[[-56 -28  17  20  11]
 [ 42  30   1  -3   7]
 [-12 -10  -2  11  -9]
 [-26  -8   1  47  -2]
 [-22 -18   3  -4  -4]
 [  5  -2  -4 -47  -9]
 [-48 -34  -5 -40  -7]]
->
[[ -7 -40  -5 -34 -48]
 [ -9 -47  -4  -2   5]
 [ -4  -4   3 -18 -22]
 [ -2  47   1  -8 -26]
 [ -9  11  -2 -10 -12]
 [  7  -3   1  30  42]
 [ 11  20  17 -28 -56]]

[[ -3  -3 -12  -5]
 [ 15 -12  24  19]
 [ 15 -18 -20 -18]
 [ 29 -33  15 -12]
 [  8   2  20 -19]
 [ -5 -41  20  -6]
 [-10  -2   3   7]
 [ -5   1   6 -18]
 [ -4  -4 -11 -30]
 [-23 -24   9  15]
 [ -4  15   8  19]
 [ -1 -26  15   5]]
->
[[  5  15 -26  -1]
 [ 19   8  15  -4]
 [ 15   9 -24 -23]
 [-30 -11  -4  -4]
 [-18   6   1  -5]
 [  7   3  -2 -10]
 [ -6  20 -41  -5]
 [-19  20   2   8]
 [-12  15 -33  29]
 [-18 -20 -18  15]
 [ 19  24 -12  15]
 [ -5 -12  -3  -3]]

[[ 21  -3]
 [-21 -33]
 [ 16 -46]
 [  0 -32]
 [ 42  39]]
->
[[ 39  42]
 [-32   0]
 [-46  16]
 [-33 -21]
 [ -3  21]]

[[  2  -2   7   1   1   1]
 [-19  -3  -6 -16 -14  43]
 [-12  -3  -4 -10 -10  26]
 [ 17   4   4  14  14 -38]
 [-12  -2  -4 -10  -9  25]]
->
[[ 25  -9 -10  -4  -2 -12]
 [-38  14  14   4   4  17]
 [ 26 -10 -10  -4  -3 -12]
 [ 43 -14 -16  -6  -3 -19]
 [  1   1   1   7  -2   2]]

[[ 15 -14  -6  -9  -7 -15  18  -7 -12]
 [ 25 -19 -14 -21 -11 -23  20  -4 -21]
 [  8  -7  -4  -8  -5  -7   7   0  -8]
 [ 42 -35 -24 -30 -16 -43  39 -14 -33]
 [-17  15   8  13   8  17 -17   5  14]
 [ 34 -30 -18 -23 -15 -35  35 -13 -27]
 [  4  -3  -2  -5  -3  -2   3   2  -5]
 [ 14  -9 -10 -12  -4 -13   8  -1 -11]]
->
[[-11  -1   8 -13  -4 -12 -10  -9  14]
 [ -5   2   3  -2  -3  -5  -2  -3   4]
 [-27 -13  35 -35 -15 -23 -18 -30  34]
 [ 14   5 -17  17   8  13   8  15 -17]
 [-33 -14  39 -43 -16 -30 -24 -35  42]
 [ -8   0   7  -7  -5  -8  -4  -7   8]
 [-21  -4  20 -23 -11 -21 -14 -19  25]
 [-12  -7  18 -15  -7  -9  -6 -14  15]]

[[  6 -23 -20  -9  -9  20   9 -24  35 -13]
 [ 41   7 -26  19   8 -13  13 -54  22   8]
 [ 14 -23 -11  -9 -14  20  11 -20  29 -13]
 [ 14 -23 -11 -14 -14  20  13 -20  29 -12]
 [ 14 -23 -11  -9 -14  20  21 -13  29 -13]
 [ 15 -11 -11  -9 -14  20  13 -20  17 -13]]
->
[[-13  17 -20  13  20 -14  -9 -11 -11  15]
 [-13  29 -13  21  20 -14  -9 -11 -23  14]
 [-12  29 -20  13  20 -14 -14 -11 -23  14]
 [-13  29 -20  11  20 -14  -9 -11 -23  14]
 [  8  22 -54  13 -13   8  19 -26   7  41]
 [-13  35 -24   9  20  -9  -9 -20 -23   6]]

[[ 32  -1  22  32 -32]
 [-51  23 -17  -9 -20]
 [ -1  32  16 -43 -17]
 [-21  -2 -19 -29 -21]
 [ -7  -4  21 -28   4]
 [-13  -3  32  25  27]
 [ 42  -5  19  13 -19]]
->
[[-19  13  19  -5  42]
 [ 27  25  32  -3 -13]
 [  4 -28  21  -4  -7]
 [-21 -29 -19  -2 -21]
 [-17 -43  16  32  -1]
 [-20  -9 -17  23 -51]
 [-32  32  22  -1  32]]
